Moves between nodes:
§: Z162->Z243, Z12->Z599, Z837->Z123, Z785->Z186, Z186->Z40, Z711->Z492, Z599->Z559, Z86->Z95, Z592->Z597, Z95->Z592, Z846->Z381, Z67->Z651, Z987->Z944, Z302->Z90, Z613->Z734, Z618->Z441, Z930->Z148, Z953->Z10, Z169->Z670, Z858->Z403, Z958->Z930, Z38->Z649, Z559->Z269, Z719->Z163, Z651->Z618, Z516->Z327, Z163->Z104, Z269->Z162, Z360->Z461, Z597->Z493, Z90->Z958, Z16->Z130, Z541->Z454, Z300->Z360, Z441->Z219, Z235->Z719, Z212->Z722, Z70->Z516, Z939->Z404, Z130->Z338, Z338->Z216, Z788->Z711, Z391->Z212, Z230->Z286, Z219->Z302, Z454->Z837, Z564->Z939, Z243->Z110, Z576->Z777, Z199->Z865, Z777->Z318, Z932->Z558, Z944->Z38, Z990->Z113, Z485->Z603, Z730->Z959, Z461->Z86, Z624->Z687, Z40->Z730, Z649->Z523, Z113->Z788, Z318->Z210, Z362->Z727, Z122->Z383, Z738->Z624, Z590->Z838, Z840->Z590, Z216->Z12, Z420->Z230, Z558->Z485, Z104->Z840, Z687->Z534, Z296->Z67, Z410->Z169, Z134->Z300, Z802->Z738, Z148->Z537, Z537->Z530, Z123->Z802, Z115->Z141, Z286->Z391, Z229->Z576, Z372->Z296, Z838->Z977, Z492->Z362, Z534->Z990, Z110->Z115, Z861->Z134, Z603->Z372, Z327->Z16, Z977->Z846, Z404->Z858, Z493->Z229, Z381->Z785, Z722->Z861, Z141->Z420, Z383->Z410, Z10->Z541, Z347->Z235, Z727->Z199, Z682->Z953, Z210->Z564, Z865->Z347, Z959->Z932, Z530->Z122, Z734->Z987, Z523->Z682, Z670->Z70, Z403->Z613
*: Z162->Z592, Z12->Z360, Z837->Z719, Z785->Z958, Z186->Z930, Z711->Z186, Z599->Z461, Z86->Z944, Z592->Z649, Z95->Z38, Z846->Z302, Z67->Z516, Z987->Z113, Z302->Z216, Z613->Z534, Z618->Z16, Z930->Z559, Z953->Z199, Z169->Z420, Z858->Z624, Z958->Z599, Z38->Z711, Z559->Z86, Z719->Z372, Z651->Z327, Z516->Z391, Z163->Z296, Z269->Z95, Z360->Z734, Z597->Z523, Z90->Z12, Z16->Z722, Z541->Z347, Z300->Z613, Z441->Z130, Z235->Z603, Z212->Z939, Z70->Z286, Z939->Z802, Z130->Z861, Z338->Z134, Z788->Z785, Z391->Z564, Z230->Z318, Z219->Z338, Z454->Z235, Z564->Z123, Z243->Z597, Z576->Z10, Z199->Z932, Z777->Z541, Z932->Z122, Z944->Z788, Z990->Z846, Z485->Z410, Z730->Z537, Z461->Z987, Z624->Z590, Z40->Z148, Z649->Z492, Z113->Z381, Z318->Z454, Z362->Z730, Z122->Z110, Z738->Z840, Z590->Z618, Z840->Z651, Z216->Z300, Z420->Z777, Z558->Z383, Z104->Z67, Z687->Z838, Z296->Z70, Z410->Z141, Z134->Z403, Z802->Z104, Z148->Z269, Z537->Z162, Z123->Z163, Z115->Z229, Z286->Z210, Z229->Z953, Z372->Z670, Z838->Z441, Z492->Z40, Z534->Z977, Z110->Z493, Z861->Z858, Z603->Z169, Z327->Z212, Z977->Z219, Z404->Z738, Z493->Z682, Z381->Z90, Z722->Z404, Z141->Z576, Z383->Z115, Z10->Z865, Z347->Z485, Z727->Z959, Z682->Z727, Z210->Z837, Z865->Z558, Z959->Z530, Z530->Z243, Z734->Z990, Z523->Z362, Z670->Z230, Z403->Z687
$: Z162->Z148, Z12->Z302, Z837->Z318, Z785->Z113, Z186->Z788, Z711->Z944, Z599->Z90, Z86->Z599, Z592->Z269, Z95->Z559, Z846->Z534, Z67->Z163, Z987->Z360, Z302->Z977, Z613->Z134, Z618->Z840, Z930->Z785, Z953->Z493, Z169->Z485, Z858->Z722, Z958->Z381, Z38->Z86, Z559->Z958, Z719->Z454, Z651->Z104, Z516->Z296, Z163->Z837, Z269->Z930, Z360->Z216, Z597->Z162, Z90->Z846, Z16->Z651, Z541->Z576, Z300->Z338, Z441->Z590, Z235->Z541, Z212->Z516, Z70->Z372, Z939->Z391, Z130->Z618, Z338->Z441, Z788->Z987, Z391->Z70, Z230->Z169, Z219->Z838, Z454->Z777, Z564->Z286, Z243->Z537, Z576->Z115, Z199->Z682, Z777->Z141, Z932->Z727, Z944->Z461, Z990->Z613, Z485->Z865, Z730->Z492, Z461->Z12, Z624->Z404, Z40->Z711, Z649->Z95, Z113->Z734, Z318->Z420, Z362->Z649, Z122->Z959, Z738->Z939, Z590->Z738, Z840->Z802, Z216->Z219, Z420->Z410, Z558->Z199, Z104->Z123, Z687->Z858, Z296->Z719, Z410->Z558, Z134->Z130, Z802->Z564, Z148->Z186, Z537->Z40, Z123->Z210, Z115->Z122, Z286->Z670, Z229->Z110, Z372->Z235, Z838->Z624, Z492->Z38, Z534->Z403, Z110->Z530, Z861->Z16, Z603->Z347, Z327->Z67, Z977->Z687, Z404->Z212, Z493->Z243, Z381->Z990, Z722->Z327, Z141->Z383, Z383->Z932, Z10->Z229, Z347->Z10, Z727->Z523, Z682->Z597, Z210->Z230, Z865->Z953, Z959->Z362, Z530->Z730, Z734->Z300, Z523->Z592, Z670->Z603, Z403->Z861
&: Z162->Z649, Z12->Z734, Z837->Z372, Z785->Z599, Z186->Z559, Z711->Z930, Z599->Z987, Z86->Z788, Z592->Z492, Z95->Z711, Z846->Z216, Z67->Z391, Z987->Z381, Z302->Z300, Z613->Z977, Z618->Z722, Z930->Z86, Z953->Z932, Z169->Z777, Z858->Z590, Z958->Z461, Z38->Z186, Z559->Z944, Z719->Z670, Z651->Z212, Z516->Z564, Z163->Z70, Z269->Z38, Z360->Z990, Z597->Z362, Z90->Z360, Z16->Z404, Z541->Z485, Z300->Z534, Z441->Z861, Z235->Z169, Z212->Z802, Z70->Z210, Z939->Z104, Z130->Z858, Z338->Z403, Z788->Z958, Z391->Z123, Z230->Z454, Z219->Z134, Z454->Z603, Z564->Z163, Z243->Z523, Z576->Z865, Z199->Z122, Z777->Z347, Z932->Z110, Z944->Z785, Z990->Z302, Z485->Z141, Z730->Z162, Z461->Z113, Z624->Z618, Z40->Z269, Z649->Z40, Z113->Z90, Z318->Z235, Z362->Z537, Z122->Z493, Z738->Z651, Z590->Z16, Z840->Z327, Z216->Z613, Z420->Z541, Z558->Z115, Z104->Z516, Z687->Z441, Z296->Z286, Z410->Z576, Z134->Z687, Z802->Z67, Z148->Z95, Z537->Z592, Z123->Z296, Z115->Z953, Z286->Z837, Z229->Z199, Z372->Z230, Z838->Z130, Z492->Z148, Z534->Z219, Z110->Z682, Z861->Z624, Z603->Z420, Z327->Z939, Z977->Z338, Z404->Z840, Z493->Z727, Z381->Z12, Z722->Z738, Z141->Z10, Z383->Z229, Z10->Z558, Z347->Z410, Z727->Z530, Z682->Z959, Z210->Z719, Z865->Z383, Z959->Z243, Z530->Z597, Z734->Z846, Z523->Z730, Z670->Z318, Z403->Z838

The rows follow the links: the fewer symbols apart two nodes are, the more alike their rows tend to be.

Node, then a row for it; each showing differs a little:
Z162: 40,15,-30,2,40,9,16,25,5,-58,80,-25,-30,-26,80,-29,-52,-42,44,90,57,-40,16,60,-49,18,-22,-32,-36,9,-70,-10,31,-31,97,-44,18,22,26,67,-3,5,-78,106,9,0,47,-38,19,68,58,19,14,-6,12,33,-27,-31,-6,8,-67,49,66,-25
Z70: -33,21,63,-31,26,61,-60,-58,27,14,1,18,24,-58,-64,2,2,51,36,-57,-40,-39,1,0,26,59,124,37,-6,-19,63,-65,-17,-20,-18,-42,5,6,5,-99,3,-32,48,3,116,-56,-11,44,9,-69,26,64,-17,-16,-53,13,-18,-18,-36,34,-35,14,-61,28
Z564: -31,18,45,-28,13,35,-48,-81,10,63,-45,23,28,-19,-50,-12,-6,54,-7,-104,-34,-34,-27,-45,49,52,110,27,17,-10,74,-47,-41,-12,-71,-16,-11,32,18,-75,-5,-36,43,-12,115,-35,-33,47,-6,-78,-16,44,-21,-20,-19,-16,6,-32,-16,25,5,-21,-58,28
Z113: -9,27,-81,-33,17,-16,60,-29,-38,5,3,-7,-40,65,14,-91,-2,28,-74,-1,86,-27,-26,-13,25,-33,-78,10,-69,-39,-57,41,36,-21,-41,41,-22,70,30,60,-4,-2,-30,53,15,34,38,88,-43,35,-7,-45,-50,29,70,6,10,-3,45,37,83,-47,19,28
Z738: -46,-18,22,4,-43,-18,2,-2,4,25,-47,32,18,44,-66,34,65,70,-34,-56,-58,55,15,-14,29,-56,-6,43,17,-27,46,7,7,37,-65,54,-23,-18,-55,-75,12,8,96,-129,-47,-6,-32,60,-35,-37,-16,-37,-32,29,-32,-13,8,65,5,-7,77,-35,-67,23
Z216: -51,30,-48,-70,-50,37,132,9,23,-40,6,-15,-25,0,-85,-60,57,-43,-37,24,-5,-11,-29,-19,-13,-8,-72,24,-80,-41,-56,33,36,-28,-19,88,-57,-20,-25,17,-39,13,9,24,105,32,-5,-7,-36,-20,-6,-34,26,42,21,9,-23,22,-26,18,28,-32,-11,112
Z230: -17,-13,84,10,-12,41,-54,20,48,-23,9,2,38,-80,-51,78,18,-16,82,5,-85,12,32,25,-18,44,89,12,36,21,51,-48,-27,8,44,-45,22,-68,-39,-81,4,1,45,-38,19,-43,-26,-59,38,-56,15,62,37,-16,-79,16,-14,10,-57,-17,-86,48,-41,2
Z461: 9,18,-82,-15,16,-36,50,-27,-44,24,-5,-7,-41,81,44,-82,-18,20,-74,-2,81,-15,-27,-24,24,-44,-88,-13,-47,-26,-44,45,24,-11,-45,44,-19,72,34,75,-4,-4,-42,39,-4,40,24,66,-38,48,-17,-59,-42,24,78,-11,15,-6,58,21,85,-50,40,3
Z38: 29,-15,-48,29,-16,-36,52,85,-9,-54,42,-23,-28,27,50,9,11,-59,5,99,33,35,24,41,-43,-53,-110,-27,-12,10,-77,50,33,13,64,18,8,-33,-17,80,1,39,-44,9,-117,40,30,-55,3,75,10,-46,18,21,26,12,-4,35,18,-28,1,16,56,-27
Z134: -21,3,-5,-25,-75,1,126,-45,51,-7,1,42,-16,38,-1,-33,8,-5,-4,-10,-65,11,-5,-11,-55,-28,-23,-14,-15,-25,-1,-35,23,4,-7,90,-112,25,-31,-13,-59,14,2,-39,134,3,-60,-50,-57,14,43,-61,43,12,10,-43,-66,-24,-10,-54,14,-2,15,75
Z592: 37,10,-24,3,37,9,19,35,11,-66,84,-26,-36,-22,77,-22,-39,-41,44,99,52,-32,25,70,-56,7,-39,-29,-41,6,-72,-9,40,-22,98,-45,19,10,18,61,6,16,-74,92,-9,-3,51,-37,16,72,64,7,14,-5,5,33,-26,-19,-6,2,-63,50,68,-23
Z576: 45,-23,39,60,61,-33,-137,0,-27,39,7,10,18,-2,73,48,-48,51,28,-19,25,5,26,25,24,6,68,-12,62,36,44,-27,-26,22,14,-95,69,21,29,-11,48,-14,-8,-16,-118,-29,27,28,40,15,2,37,-39,-34,-25,5,37,-8,30,-2,-20,28,5,-114
Z537: 42,14,-23,2,41,10,8,14,3,-48,74,-26,-29,-34,79,-28,-58,-49,41,83,53,-46,7,48,-43,30,-13,-35,-31,14,-65,-17,20,-33,91,-54,20,26,37,68,-8,2,-84,116,25,-3,46,-48,20,62,45,20,21,-16,14,24,-24,-44,-6,2,-73,51,72,-24
Z67: -26,1,39,-15,-13,14,-42,-67,-4,76,-76,26,37,4,-60,-1,10,40,-36,-115,-40,-7,-35,-73,56,31,78,15,29,-8,84,-20,-46,6,-102,14,-20,17,12,-63,-9,-23,49,-49,76,-15,-46,39,-10,-86,-51,20,-15,-12,-5,-38,23,-23,2,13,38,-45,-61,25
Z722: -43,-13,20,4,-35,-24,13,-8,15,15,-29,42,3,52,-46,23,64,89,-18,-42,-59,58,34,13,10,-73,-14,40,7,-31,31,-7,27,38,-42,53,-37,-8,-67,-85,8,14,96,-132,-41,-15,-24,67,-42,-14,21,-48,-46,34,-36,-2,-8,72,7,-21,75,-23,-56,22
Z219: -26,5,-19,-37,-81,12,136,-30,48,-17,-8,25,-17,24,-33,-40,19,-31,-13,1,-55,3,-19,-23,-46,-18,-39,-11,-31,-18,-22,-6,17,-7,-10,97,-101,5,-32,2,-63,14,0,-24,140,14,-54,-58,-48,-1,22,-50,54,20,20,-32,-59,-15,-22,-41,10,-14,7,95
Z523: 45,17,-22,-1,40,17,-5,2,-12,-24,43,-30,-14,-41,60,-35,-72,-74,28,55,63,-60,-21,4,-23,58,12,-41,-13,22,-43,-3,-12,-34,63,-54,28,23,56,83,-7,-11,-95,132,44,7,36,-62,34,31,7,39,39,-32,34,9,-1,-68,-2,10,-79,36,63,-27
Z300: -46,27,-43,-66,-56,37,136,4,31,-39,-2,-10,-16,-3,-82,-57,52,-47,-35,24,-22,-7,-30,-23,-15,-5,-65,15,-68,-38,-46,30,29,-29,-20,91,-62,-23,-32,13,-47,12,7,15,110,32,-20,-21,-41,-19,-1,-36,39,35,21,-4,-29,13,-27,3,17,-29,-9,112
Z243: 41,17,-19,-3,33,22,-18,10,-18,-12,21,-43,5,-51,35,-24,-61,-91,14,33,59,-57,-40,-17,-7,77,9,-40,-2,27,-32,15,-33,-33,41,-52,37,3,65,87,-8,-20,-92,133,36,19,22,-69,46,9,-29,50,46,-34,36,4,15,-70,-7,16,-75,25,52,-23
Z858: -21,-7,12,4,-41,-24,54,-48,42,5,9,63,-22,64,20,-7,21,97,8,-29,-59,35,49,40,-38,-74,-1,24,-7,-34,18,-55,45,22,-10,58,-81,42,-52,-74,-12,17,59,-106,33,-33,-32,49,-61,31,85,-64,-35,31,-26,-15,-55,32,5,-44,54,3,-13,30
Z381: -13,35,-82,-39,21,-6,67,-26,-32,-7,8,-16,-38,57,1,-95,6,27,-69,6,83,-25,-24,-10,28,-33,-81,18,-81,-44,-61,36,40,-29,-45,42,-22,61,27,52,0,-2,-16,57,27,34,34,94,-43,31,3,-43,-47,35,63,11,6,2,39,52,77,-46,19,39
Z930: 31,-21,-64,31,-28,-58,57,65,-26,-21,7,-13,-23,49,60,-3,-2,-53,-28,65,35,39,3,7,-23,-58,-123,-33,6,21,-67,64,21,21,21,40,-4,-11,-7,102,-1,29,-45,-3,-115,55,14,-49,-12,68,-26,-65,13,13,47,-14,16,21,38,-33,31,-8,53,-35
Z212: -35,-9,24,-5,-39,-8,-19,-27,-4,62,-82,22,31,22,-76,20,48,41,-46,-94,-55,35,-20,-61,48,-11,32,27,38,-9,74,12,-32,26,-102,47,-15,-16,-18,-59,-3,-8,79,-98,-4,4,-47,35,-19,-72,-61,-13,-15,9,-7,-27,27,25,4,0,62,-54,-73,25
Z420: 38,-39,78,57,-8,-18,-82,11,18,26,-16,23,39,-33,44,88,-33,-15,59,-15,-68,31,24,5,-26,21,78,-33,99,51,66,-41,-51,39,36,-53,24,-33,-6,-37,8,1,5,-59,-55,-32,-38,-86,39,-11,-5,34,37,-42,-45,-26,0,-18,-17,-57,-63,43,1,-71

Each walk starts at a row. The symbols on each line, taken left to right, move it on to the next node.
Answer with the node's row; about right is enough.
---
21,11,-79,-3,13,-46,52,-17,-47,23,-13,-5,-33,83,56,-73,-21,8,-76,-3,81,-8,-29,-25,22,-46,-91,-20,-35,-15,-48,47,20,-3,-48,43,-24,70,37,88,-3,-1,-44,33,-22,46,20,51,-37,51,-21,-60,-35,17,81,-15,15,-7,62,12,81,-44,50,-2
$ * * § § * § $ 34,-13,-68,27,-24,-63,61,40,-35,-3,-11,-16,-21,70,68,-19,-4,-41,-49,36,42,30,-9,-16,-11,-58,-117,-35,5,10,-55,63,12,22,-8,48,-12,9,7,105,-7,21,-52,-1,-101,51,10,-31,-15,67,-36,-72,8,13,64,-23,19,7,46,-30,51,-27,55,-27
* * $ * & & * -45,37,-69,-66,-5,25,97,-3,-13,-37,16,-26,-35,18,-65,-82,40,-1,-52,24,51,-35,-25,-9,17,-14,-82,32,-99,-51,-67,46,48,-40,-30,62,-31,11,0,25,-15,0,6,55,69,37,31,66,-41,-4,1,-29,-22,47,35,32,-10,31,6,55,54,-47,-8,84
---
-34,-8,25,-6,-32,-8,-24,-43,-7,68,-86,23,36,16,-72,22,35,35,-47,-104,-50,26,-26,-67,54,-1,37,24,38,-6,76,6,-38,24,-103,40,-18,-8,-10,-61,-2,-15,69,-87,17,1,-51,32,-20,-79,-67,-5,-16,4,-5,-37,30,13,4,0,53,-54,-68,22
& $ § & $ § -29,-3,38,-10,-19,4,-34,-65,-5,74,-79,23,37,9,-65,10,16,39,-41,-111,-39,4,-31,-77,55,22,64,18,38,-7,83,-10,-49,14,-103,23,-21,10,8,-60,-8,-23,52,-62,55,-7,-51,38,-10,-80,-59,16,-6,-8,0,-38,20,-9,-1,6,44,-51,-63,25
* & * * * $ $ * -2,-26,80,27,-18,23,-58,27,41,-9,1,10,38,-74,-27,90,4,-29,74,-1,-85,23,27,15,-24,34,81,-4,65,35,57,-38,-36,16,50,-44,26,-71,-32,-68,4,2,31,-52,-11,-37,-37,-83,43,-38,4,51,40,-24,-66,-3,-11,1,-51,-35,-83,50,-30,-21
---
47,15,-21,-3,43,16,-1,1,-6,-35,55,-29,-16,-38,72,-35,-67,-63,32,65,56,-57,-11,19,-33,50,-1,-39,-16,19,-50,-6,0,-35,71,-54,22,27,50,75,-10,-5,-96,128,43,4,35,-57,30,42,23,39,35,-27,23,15,-11,-66,-5,8,-78,36,72,-23
$ * * $ & § & 24,-11,-44,21,-9,-25,55,83,-7,-64,51,-22,-27,15,55,5,5,-53,19,113,31,29,29,55,-49,-50,-106,-23,-17,11,-81,41,43,7,77,11,17,-28,-23,77,11,35,-45,17,-107,30,34,-50,4,78,19,-40,16,18,15,22,-7,33,10,-24,-11,26,56,-24
§ & & $ & 34,-16,-65,30,-25,-56,60,56,-28,-9,-5,-12,-21,64,61,-10,-6,-52,-42,49,40,38,-3,-5,-18,-58,-120,-35,3,17,-58,66,19,22,8,46,-8,-1,0,105,-2,29,-47,-5,-114,56,8,-42,-9,72,-29,-68,13,11,57,-16,16,13,41,-31,41,-19,58,-35
---
27,-44,77,56,-14,-8,-73,17,25,14,-14,23,40,-44,30,93,-20,-20,66,-10,-72,31,17,4,-25,23,78,-26,93,51,65,-40,-49,33,38,-53,27,-46,-15,-41,8,5,11,-58,-47,-37,-40,-94,41,-16,-1,38,42,-38,-54,-19,-3,-18,-27,-53,-70,45,-5,-62
* & § $ * & § 18,-36,79,42,-18,3,-62,22,34,6,-9,17,45,-50,10,96,-14,-27,69,-4,-79,32,21,11,-29,25,79,-17,81,45,62,-39,-45,29,44,-45,19,-55,-27,-46,1,-1,13,-58,-33,-32,-44,-93,40,-25,-1,42,47,-36,-56,-19,-5,-11,-34,-46,-80,49,-13,-50
& & $ & § 48,-36,62,71,18,-34,-110,-4,-3,40,-15,28,29,-13,82,70,-55,22,47,-27,-26,22,25,9,-5,13,81,-38,99,49,65,-41,-47,36,27,-69,36,6,15,-20,22,-5,-8,-44,-81,-34,-15,-42,39,9,2,33,3,-50,-30,-24,11,-26,10,-47,-45,37,10,-102
---
-36,9,73,-22,14,61,-51,-21,41,-17,18,10,24,-81,-69,40,16,31,60,-21,-61,-22,21,22,6,55,111,38,3,-5,51,-59,-13,-16,20,-50,20,-30,-22,-101,6,-13,52,-2,78,-53,-8,11,28,-66,37,71,9,-11,-74,29,-19,2,-54,23,-62,33,-53,28
* * $ § * -31,-4,80,-11,5,55,-51,2,46,-25,14,6,29,-85,-67,62,23,7,75,-1,-75,-6,24,27,-9,51,96,27,15,2,48,-51,-12,-3,36,-48,19,-54,-33,-98,8,-6,48,-22,46,-49,-16,-28,35,-58,28,67,19,-12,-79,27,-20,11,-60,4,-73,43,-53,18
$ * & * § & 7,-32,80,34,-24,10,-61,31,39,-6,-6,13,43,-64,-7,94,-3,-29,70,-1,-85,26,19,9,-27,31,82,-13,78,39,61,-39,-42,24,45,-42,25,-66,-27,-60,2,1,25,-54,-25,-36,-40,-88,42,-31,1,46,46,-29,-63,-9,-14,-1,-40,-45,-81,48,-20,-31
---
-41,-15,21,2,-31,-22,23,-12,25,10,-22,47,-9,54,-33,22,58,98,-10,-34,-59,51,44,27,-1,-75,-10,42,1,-31,31,-20,38,35,-35,52,-40,1,-64,-82,9,17,90,-126,-31,-22,-19,67,-41,-4,41,-50,-41,37,-37,-3,-19,68,2,-22,73,-19,-50,18
* $ $ & * * -28,20,51,-29,16,42,-53,-84,9,47,-32,23,26,-31,-56,-11,-7,57,3,-92,-34,-36,-20,-38,38,57,116,28,5,-13,76,-52,-34,-14,-62,-25,-9,27,21,-85,-7,-38,43,-7,121,-38,-27,53,2,-71,-3,52,-18,-19,-28,-6,-3,-34,-19,32,-8,-11,-57,31
$ & & $ & & & 53,-33,52,69,32,-37,-120,-8,-8,46,-7,23,27,-7,87,67,-51,29,41,-30,-15,17,27,14,-1,10,77,-31,91,49,59,-42,-42,29,20,-81,41,13,19,-20,27,-5,-13,-38,-98,-33,-7,-23,37,16,0,28,-6,-46,-28,-18,19,-28,17,-35,-34,38,14,-102
---
44,-19,35,57,69,-30,-140,6,-35,33,3,3,18,-5,67,43,-40,54,25,-15,39,7,28,22,32,8,62,-5,52,29,39,-18,-22,16,13,-96,81,20,32,-12,55,-14,-1,-6,-126,-25,36,47,45,13,0,41,-48,-25,-19,11,42,-2,25,9,-12,26,5,-108
* $ $ & * * 38,15,-15,-5,35,24,-26,13,-28,-7,7,-45,9,-55,23,-18,-55,-96,8,35,59,-52,-46,-28,5,75,10,-36,3,37,-29,28,-40,-37,32,-54,47,-8,65,88,-7,-19,-88,128,22,30,22,-71,45,-2,-45,52,48,-32,34,0,23,-64,-6,25,-75,17,42,-25
& & $ & § 42,17,-24,-7,37,15,7,9,-3,-41,63,-27,-24,-32,74,-30,-67,-54,36,70,59,-52,-4,31,-39,38,-6,-39,-24,17,-54,-15,9,-32,79,-54,22,27,46,70,-4,-3,-90,124,38,1,39,-48,25,54,38,30,27,-19,21,18,-20,-57,-2,7,-77,47,69,-22
---
-31,-5,28,-6,-29,-1,-34,-55,-12,73,-86,24,38,16,-69,13,25,36,-46,-109,-43,18,-31,-70,60,12,56,23,39,-5,84,3,-45,16,-104,34,-17,-1,-4,-57,-6,-22,63,-76,32,-4,-58,34,-18,-78,-64,9,-8,-8,-2,-40,29,-2,1,3,49,-50,-67,28
& $ $ * * § -31,20,62,-29,28,49,-64,-71,21,25,-11,18,21,-53,-55,-1,-1,56,25,-71,-35,-41,-5,-13,31,62,121,34,-4,-17,68,-61,-25,-20,-29,-37,0,15,9,-96,5,-32,44,9,118,-47,-17,48,6,-71,18,61,-17,-12,-44,12,-9,-23,-33,33,-28,6,-58,32
§ $ * $ -32,4,72,-14,7,55,-54,-10,43,-20,17,6,28,-83,-70,49,23,13,67,-10,-69,-15,21,26,-5,52,109,30,7,-4,47,-55,-13,-14,30,-48,23,-47,-24,-99,2,-9,45,-13,62,-50,-10,-9,30,-63,36,70,12,-10,-78,29,-22,7,-57,12,-72,38,-56,26
---
27,9,-17,-4,37,21,-42,30,-34,-3,-5,-58,14,-59,-4,-4,-35,-101,0,27,61,-44,-51,-41,23,76,9,-27,7,36,-19,41,-48,-31,14,-53,69,-33,58,79,5,-17,-72,118,-9,29,22,-61,57,-17,-73,62,42,-33,32,8,44,-48,-9,32,-65,3,31,-25
$ $ $ § * $ 24,-9,-42,18,-1,-23,48,77,1,-67,60,-28,-31,7,53,10,3,-51,25,109,33,24,30,64,-56,-42,-97,-21,-24,8,-88,34,50,5,86,0,16,-29,-15,69,11,31,-43,25,-98,22,42,-48,12,80,36,-31,14,14,6,29,-7,32,4,-18,-23,34,60,-26
& $ $ * * § 38,-13,-70,23,-21,-61,58,25,-37,12,-16,-9,-25,78,67,-34,-15,-35,-60,26,52,25,-16,-18,-7,-57,-114,-37,3,9,-47,60,12,21,-16,47,-18,27,18,101,-5,17,-54,1,-88,54,9,-17,-19,66,-37,-71,0,10,73,-29,18,1,51,-26,60,-29,58,-29
